Below are the code and all the weights of a small trained network. Each question names an input and a target symbol and asks about switching units off, where a switched-off unit gives its printed mean instead of its output.

import numpy as np


def w(rows, s, z=0):
    codes = np.array(rows[::2]) - 128.0
    scale = np.full(codes.shape[1], s)
    scale[-1] = z or s
    return codes * scale


def f(y):
    return np.maximum(y, 0)


def softmax(a):
    e = np.exp(a - a.max(-1, keepdims=True))
    return e / e.sum(-1, keepdims=True)


def log_softmax(a):
    a = a - a.max(-1, keepdims=True)
    return a - np.log(np.exp(a).sum(-1, keepdims=True))


def net(x, mask):
    ids = ['ΔΞαγζθμπφ'.index(c) for c in x.split()]
    T = len(ids)
    res = E[ids] + P[:T]
    r = res
    for j in range(3):
        rows = slice(4 * j, 4 * j + 4)
        q, k, v = (r @ M[0][rows].T for M in (Q, K, V))
        z = softmax(np.where(np.tri(T) > 0, q @ k.T / 4**0.5, -1e9)) @ v
        o = O[0][rows]
        res = res + np.where(mask[j], z, o[:, -1]) @ o[:, :-1]
    y = f(res @ A[0][:, :-1].T + A[0][:, -1])
    res = res + np.where(mask[3:7], y, B[0][:, -1]) @ B[0][:, :-1]
    return log_softmax(res[-1] @ U[:, :-1].T + U[:, -1])


Q, K, V, O, A, B = {}, {}, {}, {}, {}, {}
E = w([
[89,169,195,209],'Δ',
[172,109,99,88],'Ξ',
[126,114,111,209],'α',
[99,115,194,101],'γ',
[169,174,32,142],'ζ',
[108,196,185,73],'θ',
[205,255,29,99],'μ',
[89,72,155,158],'π',
[120,199,111,154],'φ',
],0.007)
P = w([
[224,110,170,101],'0',
[97,190,112,64],'1',
[136,159,175,218],'2',
[84,174,102,90],'3',
[136,176,163,225],'4',
[78,169,108,94],'5',
[142,181,152,246],'6',
[81,164,112,96],'7',
[135,187,155,251],'8',
[88,144,112,105],'9',
[134,186,164,250],'10',
[107,98,104,116],'11',
[136,188,160,251],'12',
[113,61,83,132],'13',
],0.012)
Q[0] = w([
[155,156,114,204],'head 1',
[90,173,113,214],'head 1',
[3,67,214,118],'head 1',
[178,190,138,240],'head 1',
[74,113,133,142],'head 2',
[190,140,130,123],'head 2',
[168,93,117,87],'head 2',
[237,119,114,89],'head 2',
[135,102,88,68],'head 3',
[57,126,91,70],'head 3',
[69,101,85,67],'head 3',
[169,146,206,196],'head 3',
],0.012)
K[0] = w([
[211,112,147,95],'head 1',
[162,88,168,113],'head 1',
[1,75,108,113],'head 1',
[223,101,148,64],'head 1',
[80,172,104,166],'head 2',
[181,72,142,120],'head 2',
[157,121,102,114],'head 2',
[188,69,117,85],'head 2',
[87,99,58,136],'head 3',
[53,144,112,135],'head 3',
[18,129,89,143],'head 3',
[220,112,186,129],'head 3',
],0.016)
V[0] = w([
[124,187,76,173],'head 1',
[104,138,152,193],'head 1',
[138,171,45,131],'head 1',
[133,8,143,109],'head 1',
[90,163,121,154],'head 2',
[158,135,151,108],'head 2',
[63,119,110,116],'head 2',
[162,116,116,100],'head 2',
[120,221,132,38],'head 3',
[82,153,201,144],'head 3',
[133,185,147,197],'head 3',
[145,173,108,75],'head 3',
],0.014)
O[0] = w([
[201,99,136,201,121],'head 1',
[98,106,149,174,122],'head 1',
[232,129,129,154,97],'head 1',
[71,190,193,48,40],'head 1',
[140,120,107,91,224],'head 2',
[119,128,120,159,134],'head 2',
[176,121,165,82,76],'head 2',
[100,141,165,157,59],'head 2',
[157,65,17,58,254],'head 3',
[12,72,89,167,151],'head 3',
[127,41,137,217,199],'head 3',
[195,115,64,81,200],'head 3',
],0.011,0.0046)
A[0] = w([
[176,60,112,179,31],'neuron 1',
[254,185,182,160,1],'neuron 2',
[207,118,83,86,17],'neuron 3',
[169,199,214,143,175],'neuron 4',
],0.0096,0.0069)
B[0] = w([
[61,212,141,85,254],'neuron 1',
[71,1,193,43,171],'neuron 2',
[59,117,200,175,238],'neuron 3',
[241,170,202,139,174],'neuron 4',
],0.0095,0.0082)
U = w([
[14,190,135,45,10],'Δ',
[71,70,182,79,53],'Ξ',
[61,190,186,116,52],'α',
[34,116,156,253,136],'γ',
[199,182,112,55,99],'ζ',
[136,113,20,54,219],'θ',
[197,157,175,235,101],'μ',
[222,59,162,138,112],'π',
[250,91,46,219,255],'φ',
],0.0054,0.0063)

Each question gives the input, a string of symbols that net reads in full, and the target symbol t.
The units are the heads (4 rows each of Q, K, V and O) and the neurons (one row each of A and B). Each row of codes is followed by its name. A weight is (code - 128) times the scale printed after its matrix; where a second scale follows, it is the last column's (O, A, B and U).
mask holds one flag per unit, heads first, then neurons. A switched-off unit (its flag False) gives its mean, the last column of its rows in O or B, instead of its output. The means were averaged over made-up inputs and are rounded, as every weight is.
A unit's drop is (log p(t) with every unit on - log p(t) with that unit switched off) / (log p(t) with every unit on - log p(t) with every unit switched off).
The circuit of an input: a set's keep is (log p(t) with only the set's units on - log p(t) with every unit switched off) / (log p(t) with every unit on - log p(t) with every unit switched off). Starting from all 7 units, units are removed one at a time, each time the one whose removal leaves the highest keep (on an exact tie, the one counted first), for as long as the keep stays at least 0.8.
circuit, biggest first: the units of the circuit, biggest drop first
most important unit: the unit with the biggest drop
k most important neurons: the k neurons with the biggest drops, biggest first
which heads matter: for each layer, one digit per head in row order, 1 if its drop is at least 0.15 and else 0, layers parted by /
input α θ ζ θ γ Δ Ξ α γ α Ξ Δ π, target μ: circuit, biggest first : (head 3; neuron 4)
input γ γ α π μ θ φ ζ Δ Ξ Δ α ζ, target Δ: circuit, biggest first : (head 1)
input π ζ γ, target α: which heads matter : 101
input ζ π π α γ π Ξ Δ Δ Ξ π α Δ, target π: circuit, biggest first : (head 3; neuron 2; neuron 4; head 1)
input γ Δ Δ Δ Δ Δ ζ π θ, target Δ: which heads matter : 100
input φ Δ Δ Ξ Δ, target φ: circuit, biggest first : (neuron 1; neuron 3; neuron 2)
input Ξ Ξ Ξ φ μ θ φ Ξ ζ, target ζ: 2 most important neurons : (neuron 4; neuron 3)
input π Δ α μ Ξ α α, target α: circuit, biggest first : (head 1; head 3)
input Ξ Ξ Δ Δ α, target ζ: circuit, biggest first : (head 3; head 1; neuron 4)
input ζ Ξ π, target π: circuit, biggest first : (head 3; neuron 2; head 1; neuron 4)
input α ζ α, target μ: 2 most important neurons : (neuron 4; neuron 1)
input α ζ ζ, target μ: which heads matter : 001
input μ π Δ α π φ α Δ Ξ, target Ξ: circuit, biggest first : (neuron 2; head 3; neuron 3; head 1)
input φ Ξ γ φ θ, target φ: most important neuron : (neuron 1)
input θ α μ Ξ Ξ α θ Δ π, target θ: circuit, biggest first : (head 1; head 3; neuron 3)
input ζ θ γ Δ Ξ γ Ξ, target π: 2 most important neurons : (neuron 2; neuron 4)
input Δ μ μ, target γ: which heads matter : 111
input μ α Δ Δ Δ, target Ξ: 2 most important neurons : (neuron 2; neuron 3)
input μ Δ μ, target Ξ: circuit, biggest first : (neuron 2; head 3; head 1; neuron 3)
input α Δ π α Δ, target μ: most important unit : head 3
input α μ π Ξ Δ Ξ γ α γ Ξ μ γ Δ, target μ: 2 most important neurons : (neuron 4; neuron 1)
input γ γ Δ α α ζ Ξ Δ θ Δ α α, target γ: 2 most important neurons : (neuron 1; neuron 4)
